Below are the code and all the weights of a small trained network. Each question names an input and a class and asks about switching units off, where a switched-off unit gives its printed mean instead of its output.

import numpy as np


def w(rows, s, z=0):
    codes = np.array(rows[::2]) - 128.0
    scale = np.full(codes.shape[1], s)
    scale[-1] = z or s
    return codes * scale


def norm(h):
    return h / np.sqrt((h * h).mean(-1, keepdims=True) + 1e-5)


def f(y):
    return np.maximum(y, 0)


def log_softmax(a):
    a = a - a.max(-1, keepdims=True)
    return a - np.log(np.exp(a).sum(-1, keepdims=True))


def net(x, mask):
    res = np.array(x, float).reshape(1, 4) / 4 @ E
    u = 0
    for l in range(4):
        y = f(norm(res) @ A[l][:, :-1].T + A[l][:, -1])
        res = res + np.where(mask[u : u + 8], y, B[l][:, -1]) @ B[l][:, :-1]
        u += 8
    return log_softmax(norm(res)[-1] @ U[:, :-1].T + U[:, -1])


A, B = {}, {}
E = w([
[229,202,201,220,165,67,146,214,1,69,163],'x0',
[135,114,225,58,213,28,118,190,142,254,194],'x1',
[155,144,154,163,154,165,19,188,127,121,119],'x2',
[174,109,130,220,169,124,165,16,223,154,207],'x3',
],0.0058)
A[0] = w([
[57,23,104,92,130,110,101,54,248,129,62,90],'L0N1',
[135,97,134,114,93,131,213,9,187,132,126,125],'L0N2',
[217,165,167,186,186,54,139,117,149,125,234,143],'L0N3',
[151,98,174,89,134,169,14,214,115,10,67,1],'L0N4',
[161,189,61,191,137,176,104,172,87,68,163,95],'L0N5',
[84,70,186,40,176,157,19,62,174,200,148,82],'L0N6',
[105,93,44,141,135,119,113,150,146,128,142,83],'L0N7',
[204,161,177,176,168,87,89,184,2,74,52,78],'L0N8',
],0.0052,0.0063)
B[0] = w([
[151,172,76,39,151,224,109,158,184,79,63,254],'L0N1',
[96,147,63,187,200,113,140,66,10,188,59,237],'L0N2',
[167,29,159,183,73,38,129,153,101,158,172,253],'L0N3',
[138,103,147,58,157,237,107,186,35,9,52,173],'L0N4',
[149,136,147,146,48,74,49,122,167,196,55,185],'L0N5',
[234,225,99,44,152,61,17,177,126,118,180,222],'L0N6',
[67,206,192,163,138,85,175,183,82,184,153,139],'L0N7',
[62,253,81,102,52,194,8,110,203,97,203,231],'L0N8',
],0.0062,0.0058)
A[1] = w([
[144,80,125,174,89,143,148,149,65,51,164,38],'L1N1',
[158,162,57,94,112,176,133,110,124,177,97,107],'L1N2',
[118,57,117,112,203,88,180,126,107,176,179,3],'L1N3',
[113,169,113,74,119,95,96,152,211,86,140,127],'L1N4',
[89,76,217,86,173,148,89,187,105,106,177,109],'L1N5',
[195,200,170,190,80,126,170,97,187,126,181,44],'L1N6',
[72,57,198,90,153,150,66,181,135,154,135,99],'L1N7',
[94,57,90,80,174,117,132,133,254,198,161,63],'L1N8',
],0.0069,0.0027)
B[1] = w([
[149,167,153,147,135,95,50,175,96,159,136,162],'L1N1',
[80,85,159,123,117,201,112,131,207,163,157,253],'L1N2',
[130,177,131,232,169,187,133,156,70,187,76,169],'L1N3',
[95,159,184,120,134,100,92,69,114,143,150,236],'L1N4',
[121,87,129,124,72,90,127,137,150,33,119,189],'L1N5',
[177,94,126,107,164,123,121,174,152,146,140,182],'L1N6',
[95,78,145,150,93,142,103,160,215,147,182,182],'L1N7',
[164,254,138,159,107,132,28,168,109,119,154,204],'L1N8',
],0.0078,0.0056)
A[2] = w([
[136,158,148,206,74,145,135,118,96,116,84,98],'L2N1',
[110,90,125,96,182,124,98,127,175,154,158,89],'L2N2',
[41,74,112,69,154,172,225,90,138,108,92,43],'L2N3',
[1,149,118,140,33,127,142,105,73,137,146,228],'L2N4',
[129,67,166,192,126,46,82,93,161,146,231,227],'L2N5',
[66,127,69,148,138,188,177,53,141,97,74,6],'L2N6',
[201,61,125,186,185,126,128,31,140,167,141,187],'L2N7',
[135,126,208,101,155,61,155,141,122,111,184,47],'L2N8',
],0.0079,0.0021)
B[2] = w([
[115,188,133,89,185,79,121,226,141,204,118,176],'L2N1',
[89,167,91,134,77,173,118,195,143,89,95,177],'L2N2',
[142,106,66,183,147,91,211,168,166,163,215,182],'L2N3',
[150,124,192,103,193,58,158,58,141,120,189,211],'L2N4',
[169,2,99,153,89,127,194,131,163,129,91,253],'L2N5',
[108,142,148,86,74,55,138,49,98,72,237,211],'L2N6',
[23,163,78,56,173,191,139,146,105,176,111,198],'L2N7',
[136,77,108,143,119,75,196,154,73,72,157,176],'L2N8',
],0.0077,0.0076)
A[3] = w([
[96,53,178,113,127,132,119,170,124,97,96,42],'L3N1',
[117,117,152,135,129,85,144,142,134,132,167,79],'L3N2',
[228,116,175,175,60,115,160,162,146,137,165,27],'L3N3',
[149,57,129,127,128,126,213,134,149,182,123,81],'L3N4',
[90,168,169,88,122,85,109,121,180,132,144,155],'L3N5',
[153,171,125,182,175,136,119,135,90,183,72,2],'L3N6',
[154,206,131,86,115,149,70,113,136,130,133,76],'L3N7',
[127,86,164,144,126,186,117,130,133,109,2,21],'L3N8',
],0.0098,0.0026)
B[3] = w([
[142,108,63,161,99,120,109,128,209,94,64,168],'L3N1',
[157,104,191,141,101,131,103,165,85,121,84,178],'L3N2',
[162,92,117,18,19,80,145,122,187,49,113,216],'L3N3',
[97,235,94,140,175,185,62,85,142,142,84,203],'L3N4',
[158,154,161,174,173,177,78,128,143,105,85,243],'L3N5',
[215,164,94,192,134,94,185,171,124,131,60,152],'L3N6',
[39,144,200,104,107,255,89,135,132,177,113,254],'L3N7',
[231,120,10,137,108,104,190,155,161,174,49,140],'L3N8',
],0.0082,0.0081)
U = w([
[67,208,172,81,107,204,18,147,170,133,136,164],'0',
[203,40,115,127,29,70,115,197,181,106,92,178],'1',
[88,92,78,115,130,120,246,31,145,122,220,133],'2',
[174,137,53,202,169,113,188,154,98,232,64,114],'3',
[137,50,158,155,158,170,179,133,50,100,125,3],'4',
[153,155,229,113,162,56,150,103,62,96,140,89],'5',
],0.012,0.0065)

Each question gives the input, the list of numbers given to net, and the class t.
The units are the neurons (one row each of A and B). Each row of codes is followed by its name. A weight is (code - 128) times the scale printed after its matrix; where a second scale follows, it is the last column's (A, B and U).
mask holds one flag per neuron, layer by layer. A switched-off neuron (its flag False) gives its mean, the last column of its row in B, instead of its output. The means were averaged over made-up inputs and are rounded, as every weight is.
A unit's drop is (log p(t) with every unit on - log p(t) with that unit switched off) / (log p(t) with every unit on - log p(t) with every unit switched off).
The circuit of an input: a set's keep is (log p(t) with only the set's units on - log p(t) with every unit switched off) / (log p(t) with every unit on - log p(t) with every unit switched off). Starting from the 12 units with the biggest drops (on a tie, the unit counted first), units are removed one at a time, each time the one whose removal leaves the highest keep (on an exact tie, the one counted first), for as long as the keep stays at least 0.8.
circuit, biggest first: the units of the circuit, biggest drop first
most important unit: the unit with the biggest drop
top k neurons: the k neurons with the biggest drops, biggest first
k most important neurons of layer l: the k neurons of layer l with the biggest drops, biggest first
drop of u: that unit's drop, to one decimal
input [-7,2,-8,7], class 0: circuit, biggest first : [L1N8]
input [0,8,-4,4], class 3: circuit, biggest first : [L1N3, L0N8]
input [6,2,-6,6], class 3: top 2 neurons : [L2N7, L1N3]
input [-3,-4,4,-5], class 1: top 2 neurons : [L0N4, L0N8]
input [-4,-5,1,-4], class 2: top 3 neurons : [L0N6, L1N8, L2N3]
input [-2,3,-8,1], class 3: circuit, biggest first : [L0N8, L0N2]
input [4,2,-5,-5], class 5: circuit, biggest first : [L0N1, L2N4, L0N6]
input [-2,-1,-3,-5], class 2: 3 most important neurons of layer 1 : [L1N8, L1N1, L1N6]
input [-2,3,-3,3], class 3: top 4 neurons : [L0N2, L0N8, L3N6, L1N3]
input [7,5,-6,-8], class 1: top 2 neurons : [L0N2, L0N1]
input [7,-6,-3,8], class 3: 3 most important neurons of layer 2 : [L2N7, L2N6, L2N1]
input [1,3,2,5], class 1: top 3 neurons : [L0N3, L0N2, L3N3]
input [-2,-2,-4,7], class 2: top 2 neurons : [L0N2, L2N6]
input [-1,6,-1,4], class 1: top 2 neurons : [L0N6, L3N3]
input [-1,-5,-6,-6], class 2: top neuron : [L0N3]
input [2,0,-5,-4], class 5: top 4 neurons : [L2N4, L0N1, L1N8, L0N6]
input [-2,-5,0,-1], class 2: 2 most important neurons of layer 0 : [L0N6, L0N8]
input [3,4,-2,6], class 3: top 2 neurons : [L2N7, L1N3]
input [2,-3,-8,-3], class 5: top 2 neurons : [L0N1, L1N1]
input [3,-5,2,6], class 3: most important unit : L2N7
input [-6,-6,0,-8], class 2: 3 most important neurons of layer 0 : [L0N6, L0N8, L0N5]
input [-3,-7,0,-2], class 2: drop of L1N8 : 0.2
input [1,-7,-6,-2], class 5: drop of L0N1 : 0.2
input [7,-1,-1,0], class 1: drop of L0N3 : 0.1
